Below is a small trained network, with its code and all its weights. Each question gives an input and a class and asks what happens when units are switched off, that is, made to give their printed mean instead of their output.

import numpy as np


def w(rows, s, z=0):
    codes = np.array(rows[::2]) - 128.0
    scale = np.full(codes.shape[1], s)
    scale[-1] = z or s
    return codes * scale


def f(y):
    return np.maximum(y, 0)


def log_softmax(a):
    a = a - a.max(-1, keepdims=True)
    return a - np.log(np.exp(a).sum(-1, keepdims=True))


def net(x, mask):
    res = np.array(x, float).reshape(1, 6) / 4 @ E
    y = f(res @ A[0][:, :-1].T + A[0][:, -1])
    res = res + np.where(mask, y, B[0][:, -1]) @ B[0][:, :-1]
    return log_softmax(res[-1] @ U[:, :-1].T + U[:, -1])


A, B = {}, {}
E = w([
[114,122,145,137,112,118,133],'x0',
[80,159,179,103,107,215,25],'x1',
[119,195,196,11,196,46,114],'x2',
[167,125,162,101,169,164,144],'x3',
[106,101,140,125,78,110,135],'x4',
[39,217,98,89,92,168,195],'x5',
],0.011)
A[0] = w([
[154,122,100,182,110,148,157,51],'n0',
[115,163,133,105,115,128,158,56],'n1',
[159,52,130,122,148,96,87,190],'n2',
[123,153,139,116,124,158,97,89],'n3',
[152,91,174,165,137,113,50,182],'n4',
[161,116,79,118,145,69,238,53],'n5',
[134,156,105,132,161,110,156,6],'n6',
[126,148,137,98,150,87,131,7],'n7',
[115,80,97,183,128,209,131,66],'n8',
[67,200,84,79,105,186,253,170],'n9',
[104,125,149,116,110,124,169,241],'n10',
[137,138,123,153,145,89,192,137],'n11',
[97,171,139,120,105,175,125,135],'n12',
[91,147,162,104,104,191,21,130],'n13',
[173,70,128,131,149,76,91,178],'n14',
[125,102,90,122,163,96,67,171],'n15',
[121,152,140,33,159,31,79,58],'n16',
],0.015,0.0018)
B[0] = w([
[133,148,167,126,91,146,195,185],'n0',
[130,125,169,156,133,145,119,160],'n1',
[111,154,97,185,130,150,70,200],'n2',
[114,92,115,114,105,89,117,164],'n3',
[141,174,128,153,149,120,57,206],'n4',
[90,96,95,6,164,47,117,216],'n5',
[104,101,103,126,91,120,126,154],'n6',
[116,159,154,143,104,146,175,167],'n7',
[131,116,173,143,87,151,233,213],'n8',
[156,156,144,220,136,163,20,251],'n9',
[136,135,56,140,142,154,113,158],'n10',
[136,116,124,48,178,113,123,178],'n11',
[151,141,125,126,163,103,87,184],'n12',
[107,92,79,7,180,55,162,233],'n13',
[132,160,142,155,146,167,56,204],'n14',
[115,138,115,146,126,130,105,169],'n15',
[148,99,151,186,60,182,230,231],'n16',
],0.015,0.019)
U = w([
[144,175,125,197,127,169,2,112],'0',
[112,106,101,42,138,74,121,253],'1',
[137,132,177,178,45,194,246,3],'2',
],0.011,0.0015)

Each question gives the input, the list of numbers given to net, and the class t.
The units are the neurons (one row each of A and B). Each row of codes is followed by its name. A weight is (code - 128) times the scale printed after its matrix; where a second scale follows, it is the last column's (A, B and U).
mask holds one flag per neuron, in row order. A switched-off neuron (its flag False) gives its mean, the last column of its row in B, instead of its output. The means were averaged over made-up inputs and are rounded, as every weight is.
A unit's drop is (log p(t) with every unit on - log p(t) with that unit switched off) / (log p(t) with every unit on - log p(t) with every unit switched off).
The circuit of an input: a set's keep is (log p(t) with only the set's units on - log p(t) with every unit switched off) / (log p(t) with every unit on - log p(t) with every unit switched off). Starting from the 12 units with the biggest drops (on a tie, the unit counted first), units are removed one at a time, each time the one whose removal leaves the highest keep (on an exact tie, the one counted first), for as long as the keep stays at least 0.8.
circuit, biggest first: the units of the circuit, biggest drop first
top k neurons: the k neurons with the biggest drops, biggest first
drop when u is switched off: that unit's drop, to one decimal
input [-7,4,-6,-8,-2,-4], class 2: circuit, biggest first -> [n8]
input [-7,-3,8,-7,-6,7], class 2: top 3 neurons -> [n16; n7; n4]
input [8,-4,3,-8,-3,4], class 0: top 3 neurons -> [n9; n13; n8]
input [5,-3,4,-1,7,-1], class 2: top 2 neurons -> [n16; n13]
input [7,-1,7,7,-8,8], class 0: top 2 neurons -> [n9; n8]
input [0,0,-3,6,-1,2], class 2: top 2 neurons -> [n4; n14]
input [3,-4,-1,6,4,-3], class 1: top 2 neurons -> [n9; n5]
input [7,-8,2,-3,5,8], class 0: top 2 neurons -> [n9; n13]
input [5,6,6,3,-6,1], class 1: top 3 neurons -> [n13; n8; n0]
input [-7,-4,3,-6,-5,5], class 0: top 2 neurons -> [n9; n13]
input [4,6,-6,5,-5,-2], class 1: top 2 neurons -> [n13; n16]
input [-8,5,-7,1,5,-1], class 2: top 2 neurons -> [n8; n5]
input [7,5,0,-7,6,-2], class 1: top 2 neurons -> [n13; n9]
input [-7,4,7,4,-4,5], class 2: circuit, biggest first -> [n16]
input [-5,3,6,-8,2,-1], class 2: drop when n16 is switched off -> 0.9
input [-3,5,-3,4,-3,3], class 1: drop when n13 is switched off -> 0.6
input [5,6,-2,-1,6,-3], class 1: drop when n13 is switched off -> 0.6
